Below are the code and all the weights of a small trained network. Each question names an input and a target symbol and asks about switching units off, where a switched-off unit gives its printed mean instead of its output.

import numpy as np


def w(rows, s, z=0):
    codes = np.array(rows[::2]) - 128.0
    scale = np.full(codes.shape[1], s)
    scale[-1] = z or s
    return codes * scale


def f(y):
    return y / 2 * (1 + np.tanh(0.7978845608 * (y + 0.044715 * y**3)))


def softmax(a):
    e = np.exp(a - a.max(-1, keepdims=True))
    return e / e.sum(-1, keepdims=True)


def log_softmax(a):
    a = a - a.max(-1, keepdims=True)
    return a - np.log(np.exp(a).sum(-1, keepdims=True))


def net(x, mask):
    ids = ['ΓΞαβδεζηθλμπστφψ'.index(c) for c in x.split()]
    T = len(ids)
    res = E[ids] + P[:T]
    u = 0
    for l in range(3):
        q, k, v = (res @ M[l].T for M in (Q, K, V))
        z = softmax(np.where(np.tri(T) > 0, q @ k.T / 2**0.5, -1e9)) @ v
        res = res + np.where(mask[u], z, O[l][:, -1]) @ O[l][:, :-1]
        u += 1
        y = f(res @ A[l][:, :-1].T + A[l][:, -1])
        res = res + np.where(mask[u : u + 4], y, B[l][:, -1]) @ B[l][:, :-1]
        u += 4
    return log_softmax(res[-1] @ U[:, :-1].T + U[:, -1])


Q, K, V, O, A, B = {}, {}, {}, {}, {}, {}
E = w([
[171,148,90,101,118,145,108,64,4,170,98,207],'Γ',
[104,241,185,192,113,149,161,135,80,138,126,86],'Ξ',
[131,190,183,115,24,104,158,174,56,127,141,127],'α',
[136,55,101,113,153,69,94,167,146,191,170,178],'β',
[188,98,152,141,170,29,160,116,89,113,147,131],'δ',
[52,235,159,167,122,115,63,198,121,133,149,111],'ε',
[128,155,145,131,214,68,96,126,132,148,182,154],'ζ',
[125,43,113,109,108,160,109,153,190,183,95,43],'η',
[102,128,130,166,95,182,142,156,84,218,99,75],'θ',
[175,116,111,141,150,96,96,72,50,109,96,160],'λ',
[136,157,146,69,61,117,165,173,165,175,143,106],'μ',
[122,145,178,97,135,188,127,185,97,143,162,91],'π',
[93,136,175,152,151,195,156,200,93,214,161,70],'σ',
[168,118,113,157,203,87,142,57,156,156,102,86],'τ',
[177,120,86,88,176,194,123,70,80,189,116,163],'φ',
[67,115,134,127,103,161,59,220,131,199,157,122],'ψ',
],0.014)
P = w([
[128,155,109,131,107,134,140,142,125,102,120,66],'0',
[106,103,252,137,105,148,117,97,189,144,92,144],'1',
[149,165,114,92,129,104,107,140,125,148,101,87],'2',
[95,121,96,113,148,127,162,140,130,98,115,142],'3',
[177,132,118,194,106,140,96,95,153,150,230,125],'4',
[152,158,112,72,156,84,95,135,125,168,87,117],'5',
[93,115,77,109,165,120,173,137,135,99,127,174],'6',
[140,101,181,194,128,76,156,105,122,236,144,164],'7',
[167,156,102,63,179,72,87,132,118,184,90,131],'8',
],0.022)
Q[0] = w([
[76,87,142,213,27,223,176,106,183,58,199,150],'0.h1',
[80,102,250,126,126,143,146,115,168,142,43,208],'0.h1',
],0.012)
K[0] = w([
[56,154,182,109,26,183,127,183,139,106,106,38],'0.h1',
[189,169,70,198,33,191,104,163,128,102,247,53],'0.h1',
],0.012)
V[0] = w([
[174,81,170,162,144,51,100,75,47,14,118,128],'0.h1',
[93,79,143,142,172,61,82,254,179,121,179,107],'0.h1',
],0.0082)
O[0] = w([
[196,103,181,125,138,57,12,148,69,130,139,56,133],'0.h1',
[35,104,128,72,100,123,134,37,83,127,173,70,2],'0.h1',
],0.011,0.002)
A[0] = w([
[121,125,47,107,163,90,194,124,137,45,82,125,7],'0.n1',
[58,127,21,129,104,120,123,147,97,95,58,125,3],'0.n2',
[111,112,176,172,91,98,87,55,144,147,157,114,96],'0.n3',
[117,168,85,37,126,144,150,151,164,2,123,133,68],'0.n4',
],0.0093,0.0027)
B[0] = w([
[204,147,216,69,118,78,95,47,79,183,123,103,205],'0.n1',
[155,106,104,230,127,98,68,169,180,116,53,218,194],'0.n2',
[153,152,146,19,144,254,176,163,91,169,192,130,255],'0.n3',
[165,104,142,125,186,48,139,201,116,29,167,10,207],'0.n4',
],0.0093,0.0044)
Q[1] = w([
[125,104,176,111,147,152,116,125,142,29,124,157],'1.h1',
[180,123,92,213,71,163,132,116,141,117,244,109],'1.h1',
],0.011)
K[1] = w([
[63,120,137,118,115,125,171,221,74,87,37,68],'1.h1',
[122,146,234,151,2,229,78,123,226,56,105,80],'1.h1',
],0.0073)
V[1] = w([
[123,121,130,161,245,170,112,84,157,144,126,91],'1.h1',
[166,38,82,100,111,125,140,124,161,145,126,112],'1.h1',
],0.011)
O[1] = w([
[62,188,229,113,61,159,77,133,173,49,81,130,254],'1.h1',
[187,100,93,102,11,150,139,213,154,85,184,130,126],'1.h1',
],0.012,0.0033)
A[1] = w([
[2,133,2,50,125,133,134,103,43,84,77,54,101],'1.n1',
[3,82,128,53,100,200,185,40,121,77,220,156,20],'1.n2',
[75,154,12,89,255,176,132,251,213,18,57,85,100],'1.n3',
[176,82,158,78,131,50,29,133,25,149,127,45,8],'1.n4',
],0.0051,0.012)
B[1] = w([
[97,72,139,115,164,107,86,247,112,97,164,205,151],'1.n1',
[161,101,46,155,133,22,117,164,188,148,143,42,213],'1.n2',
[177,130,119,118,159,218,113,87,144,101,175,92,206],'1.n3',
[125,67,170,178,120,150,148,111,152,87,140,192,253],'1.n4',
],0.013,0.0053)
Q[2] = w([
[129,86,133,106,185,192,235,167,129,217,195,64],'2.h1',
[99,98,134,129,100,254,117,63,108,246,216,158],'2.h1',
],0.0051)
K[2] = w([
[165,156,137,224,155,175,167,193,166,133,254,49],'2.h1',
[106,117,136,238,35,186,66,173,102,227,172,101],'2.h1',
],0.0045)
V[2] = w([
[88,148,105,142,110,170,111,188,77,160,161,136],'2.h1',
[142,141,115,3,144,63,109,89,148,82,141,211],'2.h1',
],0.0052)
O[2] = w([
[153,90,163,49,194,68,153,111,142,98,86,186,3],'2.h1',
[50,102,134,133,166,254,121,228,164,158,96,8,17],'2.h1',
],0.0053,0.0018)
A[2] = w([
[70,134,27,161,123,66,179,121,143,153,108,98,76],'2.n1',
[83,118,234,139,85,118,158,29,136,176,168,186,21],'2.n2',
[198,124,114,167,113,29,40,168,141,94,25,100,3],'2.n3',
[189,164,156,20,149,40,55,126,91,176,135,2,20],'2.n4',
],0.0066,0.0041)
B[2] = w([
[116,137,235,89,165,118,154,178,68,43,82,160,190],'2.n1',
[161,122,10,113,181,145,87,91,143,64,117,110,201],'2.n2',
[73,149,125,122,173,168,166,152,181,203,195,75,253],'2.n3',
[110,67,87,207,93,178,123,119,58,118,49,137,251],'2.n4',
],0.011,0.007)
U = w([
[145,130,80,114,178,157,130,156,94,188,122,136,2],'Γ',
[133,185,177,118,141,44,138,93,135,108,103,113,176],'Ξ',
[150,136,153,139,157,94,161,190,93,107,113,153,40],'α',
[114,130,102,83,84,81,129,171,129,136,170,141,211],'β',
[191,83,175,160,105,80,76,111,116,101,109,160,129],'δ',
[144,154,91,133,195,72,56,136,148,107,102,106,42],'ε',
[72,110,145,109,162,133,114,112,84,131,103,142,133],'ζ',
[113,127,87,52,127,114,146,58,165,164,175,46,192],'η',
[126,112,141,240,98,119,159,143,167,103,77,217,113],'θ',
[128,115,178,151,147,112,140,137,143,169,171,116,180],'λ',
[154,101,106,160,107,133,157,155,111,114,116,118,90],'μ',
[128,126,141,60,167,193,156,130,77,121,187,85,26],'π',
[60,114,143,117,134,222,255,110,121,135,188,188,153],'σ',
[115,147,119,151,69,126,102,79,120,169,99,85,190],'τ',
[174,191,143,51,138,131,112,143,126,128,118,120,188],'φ',
[111,90,60,174,137,148,129,131,171,92,136,189,85],'ψ',
],0.01,0.0081)

Each question gives the input, a string of symbols that net reads in full, and the target symbol t.
The units are the heads (2 rows each of Q, K, V and O) and the neurons (one row each of A and B). Each row of codes is followed by its name. A weight is (code - 128) times the scale printed after its matrix; where a second scale follows, it is the last column's (O, A, B and U).
mask holds one flag per unit, layer by layer, with each layer's heads first. A switched-off unit (its flag False) gives its mean, the last column of its rows in O or B, instead of its output. The means were averaged over made-up inputs and are rounded, as every weight is.
A unit's drop is (log p(t) with every unit on - log p(t) with that unit switched off) / (log p(t) with every unit on - log p(t) with every unit switched off).
The circuit of an input: a set's keep is (log p(t) with only the set's units on - log p(t) with every unit switched off) / (log p(t) with every unit on - log p(t) with every unit switched off). Starting from the 12 units with the biggest drops (on a tie, the unit counted first), units are removed one at a time, each time the one whose removal leaves the highest keep (on an exact tie, the one counted first), for as long as the keep stays at least 0.8.
circuit, biggest first: the units of the circuit, biggest drop first
most important unit: the unit with the biggest drop
top k neurons: the k neurons with the biggest drops, biggest first
k most important neurons of layer l: the k neurons of layer l with the biggest drops, biggest first
input α π ψ φ λ, target η: most important unit => 0.h1
input δ λ ψ α, target α: top 2 neurons => 0.n4; 2.n1
input ζ τ π λ Γ, target φ: circuit, biggest first => 1.h1; 0.n3; 2.n4
input Ξ λ ψ, target λ: top 2 neurons => 1.n4; 2.n3
input ζ π φ ζ λ σ, target λ: circuit, biggest first => 0.h1; 1.n4; 2.n3
input β ψ π α δ σ η π, target π: circuit, biggest first => 0.n3; 0.h1
input π δ β ψ τ, target π: circuit, biggest first => 0.n3; 0.h1
input β σ τ ψ, target ψ: 3 most important neurons of layer 0 => 0.n2; 0.n4; 0.n3
input β π α, target β: circuit, biggest first => 0.h1; 1.n1; 1.h1
input τ ζ Γ φ φ, target τ: 2 most important neurons of layer 1 => 1.n2; 1.n4
input λ φ μ σ φ π ε π ψ, target φ: circuit, biggest first => 0.h1; 1.h1; 1.n3
input φ μ μ μ λ σ δ π ψ, target δ: circuit, biggest first => 0.h1; 1.n4
input λ Ξ λ δ λ, target ε: circuit, biggest first => 1.h1; 2.n2
input Γ ζ λ ζ ε σ μ, target μ: top 3 neurons => 0.n4; 0.n1; 2.n4
input λ ψ ε λ μ τ δ λ η, target λ: circuit, biggest first => 0.h1; 1.n4; 2.n3
input π φ θ, target φ: top 2 neurons => 2.n4; 1.n4
input Γ λ δ θ λ π ζ φ, target δ: circuit, biggest first => 0.h1
input θ λ ζ, target ζ: circuit, biggest first => 0.h1; 1.h1; 2.n4
input ζ Ξ ε σ ζ ψ α η, target τ: top 3 neurons => 2.n4; 1.n2; 0.n3
input ε μ η ψ μ, target σ: circuit, biggest first => 0.h1
input ε σ φ η, target η: top 2 neurons => 0.n1; 0.n2
input φ τ μ τ ζ λ η λ, target τ: top 2 neurons => 2.n4; 1.n2
input π λ λ η ψ β δ, target δ: top 2 neurons => 2.n3; 0.n1
input σ π θ ψ σ σ τ δ, target Ξ: top 2 neurons => 1.n2; 2.n1
input θ λ λ π δ σ σ δ β, target β: circuit, biggest first => 0.h1; 1.h1; 1.n1
input ψ ζ ε μ, target μ: top 4 neurons => 0.n4; 0.n1; 0.n2; 2.n4
